Below are the code and all the weights of a small trained network. Each question names an input and a class and asks about switching units off, where a switched-off unit gives its printed mean instead of its output.

import numpy as np


def w(rows, s, z=0):
    codes = np.array(rows[::2]) - 128.0
    scale = np.full(codes.shape[1], s)
    scale[-1] = z or s
    return codes * scale


def f(y):
    return np.maximum(y, 0)


def log_softmax(a):
    a = a - a.max(-1, keepdims=True)
    return a - np.log(np.exp(a).sum(-1, keepdims=True))


def net(x, mask):
    res = np.array(x, float).reshape(1, 7) / 4 @ E
    y = f(res @ A[0][:, :-1].T + A[0][:, -1])
    res = res + np.where(mask, y, B[0][:, -1]) @ B[0][:, :-1]
    return log_softmax(res[-1] @ U[:, :-1].T + U[:, -1])


A, B = {}, {}
E = w([
[179,160,38,202,163,136,83,164],'x0',
[233,95,114,244,167,46,179,87],'x1',
[145,92,214,114,112,106,5,107],'x2',
[167,4,83,51,133,91,128,56],'x3',
[128,74,163,94,244,157,221,148],'x4',
[140,80,172,176,90,254,163,177],'x5',
[116,65,93,178,124,205,83,52],'x6',
],0.0089)
A[0] = w([
[172,105,188,90,196,147,177,106,176],'n0',
[102,83,185,94,97,153,77,203,170],'n1',
[189,164,94,224,127,136,125,181,139],'n2',
[173,105,203,149,110,103,139,104,190],'n3',
[100,181,135,94,155,94,77,119,98],'n4',
[131,91,113,80,105,218,91,74,166],'n5',
[104,96,155,91,126,178,94,85,113],'n6',
[150,129,91,164,93,126,198,66,134],'n7',
[147,142,25,180,164,162,89,174,198],'n8',
[85,148,171,83,152,56,116,114,107],'n9',
[151,62,179,139,192,159,142,128,233],'n10',
[126,81,167,99,115,155,157,111,184],'n11',
[142,70,44,104,118,139,80,69,90],'n12',
[118,130,135,165,136,149,72,90,191],'n13',
[199,73,9,119,86,110,151,144,118],'n14',
[135,169,112,196,141,126,123,140,119],'n15',
[42,142,120,122,152,105,149,86,123],'n16',
[212,139,68,90,121,105,109,158,182],'n17',
[169,150,106,134,99,89,127,89,184],'n18',
[160,128,19,95,110,48,157,103,164],'n19',
[104,80,144,107,123,202,97,92,252],'n20',
[75,116,169,109,129,195,77,125,122],'n21',
[132,92,183,119,109,126,214,196,204],'n22',
[151,169,130,94,131,57,168,58,144],'n23',
[146,91,214,203,65,96,138,98,199],'n24',
[105,151,75,137,111,67,174,136,92],'n25',
[130,160,171,98,114,129,134,127,81],'n26',
[137,186,144,113,82,123,81,145,126],'n27',
[145,90,182,141,165,143,214,167,221],'n28',
[154,135,99,139,102,190,156,193,159],'n29',
[130,132,191,108,154,151,93,162,181],'n30',
[161,87,114,145,104,168,168,178,156],'n31',
[158,157,120,166,166,150,74,152,212],'n32',
[115,75,164,114,203,112,167,124,123],'n33',
[156,202,93,156,154,150,149,159,93],'n34',
[96,158,143,95,128,55,141,61,172],'n35',
[157,69,144,166,154,146,179,106,247],'n36',
],0.011,0.0028)
B[0] = w([
[205,194,91,165,96,69,169,172,234],'n0',
[217,141,126,117,158,195,151,187,237],'n1',
[87,171,179,191,132,141,118,75,253],'n2',
[143,164,114,148,84,91,195,139,203],'n3',
[140,56,61,132,162,91,168,173,191],'n4',
[141,43,225,58,114,247,180,68,228],'n5',
[160,103,187,108,135,166,115,123,207],'n6',
[194,168,99,134,172,179,106,153,193],'n7',
[131,77,115,225,207,162,125,95,239],'n8',
[150,104,82,76,86,117,102,206,204],'n9',
[148,170,55,159,130,102,165,133,237],'n10',
[189,186,150,142,144,185,152,119,207],'n11',
[139,78,182,65,117,145,103,118,217],'n12',
[165,160,186,179,107,138,198,115,194],'n13',
[133,82,170,71,195,186,32,152,214],'n14',
[65,177,167,201,196,99,105,72,203],'n15',
[117,116,167,113,87,99,125,129,173],'n16',
[111,123,163,90,135,164,156,141,193],'n17',
[181,103,213,146,123,159,163,137,193],'n18',
[193,23,195,41,133,135,108,157,234],'n19',
[147,106,204,122,103,216,151,130,235],'n20',
[148,127,141,125,134,231,175,111,227],'n21',
[125,127,83,153,146,73,110,164,235],'n22',
[218,116,101,38,72,129,127,115,208],'n23',
[174,253,120,165,63,151,237,124,223],'n24',
[115,100,179,78,116,161,102,113,185],'n25',
[137,139,141,115,156,87,74,168,166],'n26',
[132,107,94,173,172,133,170,159,207],'n27',
[97,125,96,145,141,62,134,181,246],'n28',
[118,66,105,179,169,97,127,188,215],'n29',
[217,201,109,181,167,164,156,226,201],'n30',
[111,91,72,164,235,144,102,218,202],'n31',
[75,137,99,217,85,125,200,111,208],'n32',
[156,125,72,121,82,73,161,182,222],'n33',
[117,113,154,155,171,122,122,100,209],'n34',
[161,121,118,38,74,67,158,197,208],'n35',
[179,140,52,121,118,131,143,175,227],'n36',
],0.0067,0.011)
U = w([
[53,137,47,88,84,96,117,106,6],'0',
[180,128,172,115,111,177,193,87,188],'1',
[186,100,151,49,168,179,72,163,72],'2',
[84,95,117,175,218,93,69,129,101],'3',
[199,179,48,170,156,101,188,201,223],'4',
[142,215,153,163,101,82,121,60,16],'5',
[173,103,101,33,65,2,103,168,179],'6',
],0.0092,0.0015)

Each question gives the input, the list of numbers given to net, and the class t.
The units are the neurons (one row each of A and B). Each row of codes is followed by its name. A weight is (code - 128) times the scale printed after its matrix; where a second scale follows, it is the last column's (A, B and U).
mask holds one flag per neuron, in row order. A switched-off neuron (its flag False) gives its mean, the last column of its row in B, instead of its output. The means were averaged over made-up inputs and are rounded, as every weight is.
A unit's drop is (log p(t) with every unit on - log p(t) with that unit switched off) / (log p(t) with every unit on - log p(t) with every unit switched off).
The circuit of an input: a set's keep is (log p(t) with only the set's units on - log p(t) with every unit switched off) / (log p(t) with every unit on - log p(t) with every unit switched off). Starting from the 12 units with the biggest drops (on a tie, the unit counted first), units are removed one at a time, each time the one whose removal leaves the highest keep (on an exact tie, the one counted first), for as long as the keep stays at least 0.8.
units of the circuit, in order: the units of the circuit, biggest drop first
top k neurons: the k neurons with the biggest drops, biggest first
drop of u: that unit's drop, to one decimal
input [-6,-3,-3,4,-4,-3,8], class 2: top 4 neurons -> n24, n12, n32, n2
input [-6,8,0,4,-8,-1,2], class 1: units of the circuit, in order -> n18
input [-1,-2,-3,-6,-1,8,6], class 1: top 4 neurons -> n5, n20, n21, n0
input [3,8,-3,0,-3,-4,-1], class 2: units of the circuit, in order -> n14, n19
input [7,6,2,-6,-7,7,-3], class 5: top 3 neurons -> n2, n24, n15
input [0,-3,6,8,-8,6,-4], class 1: units of the circuit, in order -> n24, n5
input [8,-3,8,5,3,-2,8], class 1: units of the circuit, in order -> n13, n5
input [4,-8,-5,-3,-6,7,2], class 1: top 2 neurons -> n5, n21
input [-8,4,6,3,6,5,7], class 4: top 2 neurons -> n10, n0
input [-4,-8,-3,-5,3,5,0], class 2: top 3 neurons -> n24, n5, n20
input [6,5,1,-1,-5,1,8], class 1: top 2 neurons -> n13, n24
input [4,8,7,7,-6,-7,1], class 2: top 2 neurons -> n14, n18
input [4,-8,4,-3,7,7,0], class 4: top 4 neurons -> n30, n10, n19, n14
input [6,8,-4,6,-5,5,3], class 2: units of the circuit, in order -> n14
input [-8,-6,1,2,1,8,-8], class 4: drop of n29 -> 0.0
input [7,2,1,-8,2,6,3], class 3: drop of n2 -> 0.1
input [-5,-6,-5,8,-5,-2,8], class 2: drop of n14 -> 0.2
